Here is a tiny trained network, its code and every weight. The questions are about switching its units off for an input and a class, where a switched-off unit gives its printed mean instead of its output.

import numpy as np


def w(rows, s, z=0):
    codes = np.array(rows[::2]) - 128.0
    scale = np.full(codes.shape[1], s)
    scale[-1] = z or s
    return codes * scale


def norm(h):
    return h / np.sqrt((h * h).mean(-1, keepdims=True) + 1e-5)


def f(y):
    return y / 2 * (1 + np.tanh(0.7978845608 * (y + 0.044715 * y**3)))


def log_softmax(a):
    a = a - a.max(-1, keepdims=True)
    return a - np.log(np.exp(a).sum(-1, keepdims=True))


def net(x, mask):
    res = np.array(x, float).reshape(1, 4) / 4 @ E
    u = 0
    for l in range(2):
        y = f(norm(res) @ A[l][:, :-1].T + A[l][:, -1])
        res = res + np.where(mask[u : u + 15], y, B[l][:, -1]) @ B[l][:, :-1]
        u += 15
    return log_softmax(norm(res)[-1] @ U[:, :-1].T + U[:, -1])


A, B = {}, {}
E = w([
[129,121,141,173,57,115,136],'x0',
[101,186,71,167,111,3,172],'x1',
[104,100,238,243,147,19,20],'x2',
[81,108,208,16,112,105,186],'x3',
],0.0072)
A[0] = w([
[151,111,77,106,148,8,159,160],'0.n1',
[130,132,148,132,76,129,147,76],'0.n2',
[116,103,74,106,96,196,204,132],'0.n3',
[107,135,199,141,174,84,74,74],'0.n4',
[153,139,97,79,134,158,151,81],'0.n5',
[105,146,80,151,140,49,153,2],'0.n6',
[145,119,225,81,143,94,193,55],'0.n7',
[76,127,198,69,109,111,157,29],'0.n8',
[149,125,133,106,149,111,97,95],'0.n9',
[130,139,117,130,131,34,189,70],'0.n10',
[150,79,181,128,118,217,117,47],'0.n11',
[148,141,74,182,155,164,74,71],'0.n12',
[121,132,84,196,149,170,112,77],'0.n13',
[153,110,216,129,133,210,82,92],'0.n14',
[115,76,158,130,138,68,56,106],'0.n15',
],0.011,0.0027)
B[0] = w([
[49,171,113,101,144,171,84,224],'0.n1',
[119,100,97,76,198,151,175,133],'0.n2',
[146,154,107,156,115,110,231,253],'0.n3',
[190,176,140,160,88,128,247,228],'0.n4',
[111,131,150,162,88,119,178,192],'0.n5',
[77,154,134,111,158,179,48,189],'0.n6',
[144,28,138,159,83,45,60,206],'0.n7',
[186,31,138,116,111,91,39,202],'0.n8',
[110,127,142,155,113,116,156,132],'0.n9',
[74,179,130,95,139,134,96,201],'0.n10',
[42,183,123,106,168,170,62,217],'0.n11',
[165,20,133,117,85,105,56,215],'0.n12',
[156,58,132,116,96,84,83,192],'0.n13',
[30,223,120,96,150,139,81,246],'0.n14',
[203,187,114,102,168,149,233,225],'0.n15',
],0.015,0.0062)
A[1] = w([
[104,100,59,68,176,141,116,109],'1.n1',
[150,12,116,94,92,77,32,39],'1.n2',
[113,120,98,123,138,153,218,64],'1.n3',
[220,66,79,137,118,101,70,165],'1.n4',
[158,87,13,186,141,203,97,119],'1.n5',
[77,195,160,60,124,133,183,73],'1.n6',
[173,7,158,61,120,43,121,4],'1.n7',
[134,48,151,94,146,93,116,20],'1.n8',
[43,98,128,108,149,131,30,111],'1.n9',
[172,153,132,151,135,142,255,45],'1.n10',
[187,177,214,174,186,91,193,43],'1.n11',
[29,135,162,143,192,184,96,67],'1.n12',
[119,86,179,129,128,249,136,72],'1.n13',
[66,72,101,169,100,137,194,46],'1.n14',
[158,134,122,132,139,145,95,183],'1.n15',
],0.012,0.0021)
B[1] = w([
[163,188,235,182,117,134,97,161],'1.n1',
[217,48,172,126,184,61,143,255],'1.n2',
[179,122,161,151,108,119,165,182],'1.n3',
[123,67,172,62,213,124,95,207],'1.n4',
[122,65,163,114,147,82,94,159],'1.n5',
[148,48,109,157,160,121,45,228],'1.n6',
[118,38,125,128,200,113,40,213],'1.n7',
[169,72,79,140,151,97,89,163],'1.n8',
[115,196,85,145,119,212,219,253],'1.n9',
[196,170,178,167,39,165,211,227],'1.n10',
[161,100,87,154,42,207,251,195],'1.n11',
[37,176,74,115,86,61,95,210],'1.n12',
[83,174,67,109,162,49,127,127],'1.n13',
[167,175,120,153,162,169,169,157],'1.n14',
[69,79,119,78,103,46,206,143],'1.n15',
],0.013,0.0096)
U = w([
[190,124,127,163,50,178,210,254],'0',
[36,182,90,107,102,157,73,76],'1',
[163,5,142,99,142,102,82,9],'2',
],0.013,0.00058)

Each question gives the input, the list of numbers given to net, and the class t.
The units are the neurons (one row each of A and B). Each row of codes is followed by its name. A weight is (code - 128) times the scale printed after its matrix; where a second scale follows, it is the last column's (A, B and U).
mask holds one flag per neuron, layer by layer. A switched-off neuron (its flag False) gives its mean, the last column of its row in B, instead of its output. The means were averaged over made-up inputs and are rounded, as every weight is.
A unit's drop is (log p(t) with every unit on - log p(t) with that unit switched off) / (log p(t) with every unit on - log p(t) with every unit switched off).
most important unit: the unit with the biggest drop
top k neurons: the k neurons with the biggest drops, biggest first
k most important neurons of layer l: the k neurons of layer l with the biggest drops, biggest first
drop when u is switched off: that unit's drop, to one decimal
input [8,4,0,-5], class 2: most important unit => 0.n14
input [8,8,7,-4], class 1: top 2 neurons => [0.n6 0.n1]
input [-7,8,-6,-8], class 1: top 3 neurons => [0.n1 0.n8 0.n7]
input [-8,-1,8,7], class 0: top 2 neurons => [0.n4 0.n15]
input [-5,7,7,-3], class 0: top 3 neurons => [0.n4 0.n15 0.n14]
input [-6,8,8,-4], class 0: top 3 neurons => [0.n4 0.n15 0.n14]
input [-2,-2,5,5], class 0: 4 most important neurons of layer 0 => [0.n4 0.n15 0.n12 0.n13]
input [2,-7,-2,-6], class 1: top 2 neurons => [0.n11 0.n14]
input [3,1,3,3], class 0: 3 most important neurons of layer 0 => [0.n4 0.n15 0.n12]
input [-8,8,8,3], class 0: 4 most important neurons of layer 0 => [0.n4 0.n15 0.n14 0.n11]
input [-3,-5,-2,-5], class 1: 2 most important neurons of layer 0 => [0.n11 0.n14]
input [2,1,-3,-4], class 2: drop when 0.n12 is switched off => 0.2
input [-8,5,7,1], class 0: drop when 0.n4 is switched off => 1.1
input [-4,7,8,0], class 0: drop when 0.n4 is switched off => 2.2
input [-8,-1,-5,-8], class 2: drop when 0.n12 is switched off => 0.1
input [6,5,-4,1], class 1: most important unit => 0.n1
